Below are the code and all the weights of a small trained network. Each question names an input and a target symbol and asks about switching units off, where a switched-off unit gives its printed mean instead of its output.

import numpy as np


def w(rows, s, z=0):
    codes = np.array(rows[::2]) - 128.0
    scale = np.full(codes.shape[1], s)
    scale[-1] = z or s
    return codes * scale


def norm(h):
    return h / np.sqrt((h * h).mean(-1, keepdims=True) + 1e-5)


def f(y):
    return np.maximum(y, 0)


def softmax(a):
    e = np.exp(a - a.max(-1, keepdims=True))
    return e / e.sum(-1, keepdims=True)


def log_softmax(a):
    a = a - a.max(-1, keepdims=True)
    return a - np.log(np.exp(a).sum(-1, keepdims=True))


def net(x, mask):
    ids = ['ΣΨαγδεζηθλμτφω'.index(c) for c in x.split()]
    T = len(ids)
    res = E[ids] + P[:T]
    r = norm(res)
    for j in range(3):
        rows = slice(3 * j, 3 * j + 3)
        q, k, v = (r @ M[0][rows].T for M in (Q, K, V))
        z = softmax(np.where(np.tri(T) > 0, q @ k.T / 3**0.5, -1e9)) @ v
        o = O[0][rows]
        res = res + np.where(mask[j], z, o[:, -1]) @ o[:, :-1]
    y = f(norm(res) @ A[0][:, :-1].T + A[0][:, -1])
    res = res + np.where(mask[3:15], y, B[0][:, -1]) @ B[0][:, :-1]
    return log_softmax(norm(res)[-1] @ U[:, :-1].T + U[:, -1])


Q, K, V, O, A, B = {}, {}, {}, {}, {}, {}
E = w([
[105,121,158,197,145,190],'Σ',
[101,166,27,251,115,102],'Ψ',
[99,119,173,210,135,167],'α',
[146,186,115,149,113,134],'γ',
[138,101,189,194,164,104],'δ',
[93,200,142,146,115,161],'ε',
[93,190,105,153,89,93],'ζ',
[65,172,148,149,131,91],'η',
[205,105,72,126,96,140],'θ',
[105,98,137,145,172,49],'λ',
[22,128,94,112,190,129],'μ',
[157,110,42,111,188,98],'τ',
[51,101,79,98,59,156],'φ',
[137,85,176,129,52,101],'ω',
],0.016)
P = w([
[127,100,109,245,123,146],'0',
[123,102,100,236,124,138],'1',
[134,118,109,214,127,130],'2',
[142,133,120,198,132,126],'3',
[142,141,123,185,137,123],'4',
[152,143,129,172,135,119],'5',
[149,147,132,158,135,116],'6',
[151,147,133,144,138,115],'7',
[147,152,132,127,141,115],'8',
[154,157,137,124,142,107],'9',
[157,173,137,120,143,97],'10',
],0.012)
Q[0] = w([
[123,123,149,58,90,140],'h0',
[54,186,85,211,186,112],'h0',
[149,177,134,202,115,90],'h0',
[180,209,68,177,157,157],'h1',
[110,231,93,238,167,102],'h1',
[113,108,163,71,88,175],'h1',
[115,194,85,169,97,132],'h2',
[249,62,138,5,135,193],'h2',
[185,150,153,94,159,115],'h2',
],0.012)
K[0] = w([
[121,84,87,194,125,159],'h0',
[141,140,120,48,125,103],'h0',
[141,125,154,67,170,110],'h0',
[117,125,154,76,115,102],'h1',
[153,131,132,30,117,97],'h1',
[136,106,109,212,160,133],'h1',
[133,151,154,69,154,81],'h2',
[139,123,104,252,155,142],'h2',
[107,132,90,162,150,168],'h2',
],0.015)
V[0] = w([
[145,227,158,178,101,194],'h0',
[40,184,216,138,254,76],'h0',
[116,120,188,111,104,64],'h0',
[41,90,113,142,43,213],'h1',
[108,86,143,188,213,91],'h1',
[67,202,165,121,92,63],'h1',
[88,190,185,108,207,174],'h2',
[103,187,45,63,155,140],'h2',
[94,65,44,111,180,212],'h2',
],0.0076)
O[0] = w([
[143,214,191,215,111,191,195],'h0',
[42,77,123,163,167,153,227],'h0',
[110,5,140,201,2,122,58],'h0',
[77,152,136,55,73,189,252],'h1',
[82,129,111,89,147,21,220],'h1',
[54,174,130,162,48,45,196],'h1',
[65,196,155,141,187,169,53],'h2',
[134,167,33,124,124,139,133],'h2',
[59,105,88,157,156,192,154],'h2',
],0.0068,0.0037)
A[0] = w([
[86,85,106,42,112,173,252],'n0',
[129,124,175,162,69,138,159],'n1',
[152,120,100,167,169,140,94],'n2',
[87,86,163,98,73,147,253],'n3',
[231,79,105,131,56,139,153],'n4',
[140,114,68,97,210,88,39],'n5',
[102,173,70,95,54,149,135],'n6',
[125,65,214,189,190,142,46],'n7',
[132,75,135,112,245,145,140],'n8',
[151,126,58,133,36,81,199],'n9',
[91,197,149,164,134,124,84],'n10',
[154,177,129,156,82,84,188],'n11',
],0.011,0.0028)
B[0] = w([
[126,219,82,107,33,165,189],'n0',
[197,113,107,97,110,99,196],'n1',
[126,116,158,111,210,174,170],'n2',
[188,130,160,3,68,132,181],'n3',
[54,145,192,60,207,183,166],'n4',
[177,171,153,89,117,32,183],'n5',
[143,168,8,93,93,82,237],'n6',
[123,103,72,151,37,226,167],'n7',
[151,107,99,50,117,103,179],'n8',
[177,74,130,146,152,184,254],'n9',
[117,131,172,78,129,60,236],'n10',
[150,89,160,138,187,143,241],'n11',
],0.0072,0.0071)
U = w([
[114,124,147,136,136,222,168],'Σ',
[155,125,47,214,176,183,251],'Ψ',
[121,119,148,145,122,192,127],'α',
[176,205,158,142,160,175,51],'γ',
[130,69,123,158,104,176,124],'δ',
[99,220,195,137,140,178,135],'ε',
[200,182,125,184,48,78,66],'ζ',
[64,139,193,142,93,91,95],'η',
[163,151,154,98,223,240,110],'θ',
[88,13,109,115,115,73,90],'λ',
[2,126,108,81,193,153,247],'μ',
[176,103,68,49,236,94,35],'τ',
[151,166,45,59,56,198,120],'φ',
[174,69,211,42,105,138,201],'ω',
],0.0079,0.0026)

Each question gives the input, a string of symbols that net reads in full, and the target symbol t.
The units are the heads (3 rows each of Q, K, V and O) and the neurons (one row each of A and B). Each row of codes is followed by its name. A weight is (code - 128) times the scale printed after its matrix; where a second scale follows, it is the last column's (O, A, B and U).
mask holds one flag per unit, heads first, then neurons. A switched-off unit (its flag False) gives its mean, the last column of its rows in O or B, instead of its output. The means were averaged over made-up inputs and are rounded, as every weight is.
A unit's drop is (log p(t) with every unit on - log p(t) with that unit switched off) / (log p(t) with every unit on - log p(t) with every unit switched off).
The circuit of an input: a set's keep is (log p(t) with only the set's units on - log p(t) with every unit switched off) / (log p(t) with every unit on - log p(t) with every unit switched off). Starting from the 12 units with the biggest drops (on a tie, the unit counted first), units are removed one at a time, each time the one whose removal leaves the highest keep (on an exact tie, the one counted first), for as long as the keep stays at least 0.8.
units of the circuit, in order: the units of the circuit, biggest drop first
unit that matters most: the unit with the biggest drop
top k neurons: the k neurons with the biggest drops, biggest first
heads that matter: for each layer, one digit per head in row order, 1 if its drop is at least 0.15 and else 0, layers parted by /
drop of u: that unit's drop, to one decimal
input γ η Ψ φ Ψ, target φ: unit that matters most => h1
input τ φ τ, target φ: units of the circuit, in order => (h1 n0)
input φ α Ψ δ ε η, target η: heads that matter => 100
input Ψ τ φ ε φ Σ μ Ψ, target μ: units of the circuit, in order => (h0 h2)
input τ Σ τ μ φ τ ε ε τ Σ, target τ: top 2 neurons => (n8 n5)
input φ ζ ζ ω Σ α, target ω: heads that matter => 001
input Ψ τ γ μ δ λ Ψ ζ φ τ, target φ: heads that matter => 010
input η μ μ ζ, target μ: units of the circuit, in order => (h0 h2)
input γ τ γ, target τ: heads that matter => 110
input λ φ λ ω η, target ω: heads that matter => 001
input ζ η ε τ ζ, target τ: units of the circuit, in order => (h0 h1)
input Ψ μ φ φ Ψ φ ε γ μ φ λ, target φ: units of the circuit, in order => (h1 h2)
input φ α τ ζ, target τ: heads that matter => 100
input μ δ Σ, target μ: units of the circuit, in order => (h1 n9)
input φ ζ φ Σ ω φ, target ω: units of the circuit, in order => (h2)
input η λ Σ α Σ γ ε φ φ δ, target φ: heads that matter => 011
input η μ τ α, target τ: top 2 neurons => (n8 n5)
input ω Ψ μ Ψ Ψ λ Ψ δ, target λ: heads that matter => 110
input α Ψ η μ Ψ, target μ: drop of h0 => 0.2
input η ζ φ α α φ λ λ μ μ ζ, target μ: units of the circuit, in order => (h0)
